Below is a small trained network, with its code and all its weights. Each question gives an input and a class and asks what happens when units are switched off, that is, made to give their printed mean instead of their output.

import numpy as np


def w(rows, s, z=0):
    codes = np.array(rows[::2]) - 128.0
    scale = np.full(codes.shape[1], s)
    scale[-1] = z or s
    return codes * scale


def f(y):
    return np.maximum(y, 0)


def log_softmax(a):
    a = a - a.max(-1, keepdims=True)
    return a - np.log(np.exp(a).sum(-1, keepdims=True))


def net(x, mask):
    res = np.array(x, float).reshape(1, 6) / 4 @ E
    y = f(res @ A[0][:, :-1].T + A[0][:, -1])
    res = res + np.where(mask, y, B[0][:, -1]) @ B[0][:, :-1]
    return log_softmax(res[-1] @ U[:, :-1].T + U[:, -1])


A, B = {}, {}
E = w([
[40,58,4,208,165],'x0',
[33,158,194,156,219],'x1',
[87,254,104,180,87],'x2',
[154,181,71,76,206],'x3',
[246,137,143,254,190],'x4',
[130,140,121,121,139],'x5',
],0.006)
A[0] = w([
[94,137,135,119,73,60],'n1',
[179,24,130,88,116,154],'n2',
[145,150,178,107,106,2],'n3',
[99,116,93,78,80,69],'n4',
[116,210,133,133,107,178],'n5',
[109,152,237,132,192,164],'n6',
[166,127,67,130,75,244],'n7',
[50,68,121,69,74,56],'n8',
[164,105,146,171,70,125],'n9',
[92,67,78,183,87,51],'n10',
[92,123,112,72,140,48],'n11',
[91,103,68,124,168,76],'n12',
[99,95,80,153,195,107],'n13',
[55,114,168,122,140,141],'n14',
[101,111,95,46,130,53],'n15',
[115,204,99,135,129,230],'n16',
[219,137,140,197,147,89],'n17',
[138,93,134,145,54,152],'n18',
[153,68,126,55,225,129],'n19',
[73,99,27,162,135,24],'n20',
[151,124,128,202,198,82],'n21',
[107,189,100,147,88,108],'n22',
[190,153,177,65,143,72],'n23',
[176,104,67,95,52,161],'n24',
[101,126,115,81,105,18],'n25',
[176,109,96,91,63,77],'n26',
[67,106,183,147,126,178],'n27',
[131,112,201,120,81,146],'n28',
[117,112,90,144,138,14],'n29',
[148,166,38,111,87,184],'n30',
[62,148,123,47,73,69],'n31',
[117,80,88,172,122,50],'n32',
[133,9,188,101,148,134],'n33',
[82,140,132,46,87,39],'n34',
],0.011,0.0049)
B[0] = w([
[162,78,112,171,123,164],'n1',
[93,70,168,177,113,251],'n2',
[168,93,102,63,10,152],'n3',
[190,146,93,178,173,193],'n4',
[103,1,170,152,102,219],'n5',
[98,85,41,62,135,231],'n6',
[38,112,119,144,191,253],'n7',
[214,128,155,161,161,241],'n8',
[154,76,79,105,188,189],'n9',
[192,73,127,68,81,208],'n10',
[188,99,83,109,140,169],'n11',
[161,79,158,74,82,199],'n12',
[141,94,121,47,85,222],'n13',
[108,91,67,109,191,215],'n14',
[175,111,99,193,143,196],'n15',
[65,31,130,164,87,241],'n16',
[202,92,86,184,151,228],'n17',
[88,100,121,85,196,203],'n18',
[46,92,217,191,90,236],'n19',
[185,101,149,83,49,226],'n20',
[165,107,78,144,171,212],'n21',
[98,57,167,206,77,188],'n22',
[177,67,71,51,57,206],'n23',
[36,100,62,98,145,244],'n24',
[218,171,97,176,156,157],'n25',
[51,133,47,87,151,197],'n26',
[78,48,61,87,189,224],'n27',
[139,53,95,76,91,207],'n28',
[211,138,119,41,54,142],'n29',
[83,92,150,117,156,226],'n30',
[211,110,134,191,173,233],'n31',
[185,117,133,57,84,177],'n32',
[88,97,209,189,111,240],'n33',
[215,104,112,169,149,204],'n34',
],0.0074,0.0062)
U = w([
[121,109,111,127,151,254],'0',
[206,123,109,41,16,77],'1',
[240,128,89,222,218,6],'2',
[94,120,116,145,145,233],'3',
[44,133,64,83,219,90],'4',
[74,102,211,255,47,71],'5',
[69,192,157,114,133,95],'6',
],0.0085,0.0066)

Each question gives the input, the list of numbers given to net, and the class t.
The units are the neurons (one row each of A and B). Each row of codes is followed by its name. A weight is (code - 128) times the scale printed after its matrix; where a second scale follows, it is the last column's (A, B and U).
mask holds one flag per neuron, in row order. A switched-off neuron (its flag False) gives its mean, the last column of its row in B, instead of its output. The means were averaged over made-up inputs and are rounded, as every weight is.
A unit's drop is (log p(t) with every unit on - log p(t) with that unit switched off) / (log p(t) with every unit on - log p(t) with every unit switched off).
The circuit of an input: a set's keep is (log p(t) with only the set's units on - log p(t) with every unit switched off) / (log p(t) with every unit on - log p(t) with every unit switched off). Starting from the 12 units with the biggest drops (on a tie, the unit counted first), units are removed one at a time, each time the one whose removal leaves the highest keep (on an exact tie, the one counted first), for as long as the keep stays at least 0.8.
circuit, biggest first: the units of the circuit, biggest drop first
most important unit: the unit with the biggest drop
k most important neurons: the k neurons with the biggest drops, biggest first
input [4,-7,7,4,-8,8], class 2: circuit, biggest first : n31; n4
input [-6,3,-2,2,-1,0], class 1: most important unit : n23
input [3,8,-6,-2,5,-2], class 4: circuit, biggest first : n6; n27
input [6,0,-8,2,-5,-3], class 5: circuit, biggest first : n19; n33
input [2,8,-2,-3,3,2], class 4: circuit, biggest first : n6; n27; n14
input [2,-7,3,2,5,-4], class 4: 2 most important neurons : n7; n24
input [-1,-2,-5,-6,-7,-6], class 2: circuit, biggest first : n8; n31; n4
input [2,1,5,-2,-4,0], class 5: circuit, biggest first : n22; n6
input [-5,7,-6,1,-7,0], class 2: circuit, biggest first : n31; n34; n8
input [5,7,-1,-6,-1,6], class 4: 2 most important neurons : n27; n14
input [-6,4,-3,1,-7,-6], class 2: 2 most important neurons : n31; n34
input [2,-4,-2,-4,-7,4], class 2: circuit, biggest first : n8; n31; n4
input [-5,8,5,0,0,-3], class 4: 2 most important neurons : n6; n27
input [-3,-6,-6,-3,-6,-6], class 2: most important unit : n8
input [5,7,8,-2,-7,6], class 5: 3 most important neurons : n22; n16; n5
input [8,-5,6,-7,5,8], class 1: 2 most important neurons : n10; n20
input [4,7,-8,-3,4,-4], class 5: 2 most important neurons : n33; n19
input [-6,-5,-8,-6,2,-3], class 5: 2 most important neurons : n33; n2
input [6,-2,-8,-7,-3,4], class 5: 4 most important neurons : n33; n2; n19; n6
input [-3,6,8,2,2,-6], class 5: most important unit : n5
input [-7,3,5,6,-3,7], class 1: 3 most important neurons : n23; n7; n3
input [6,-5,3,2,-1,4], class 1: 2 most important neurons : n20; n10
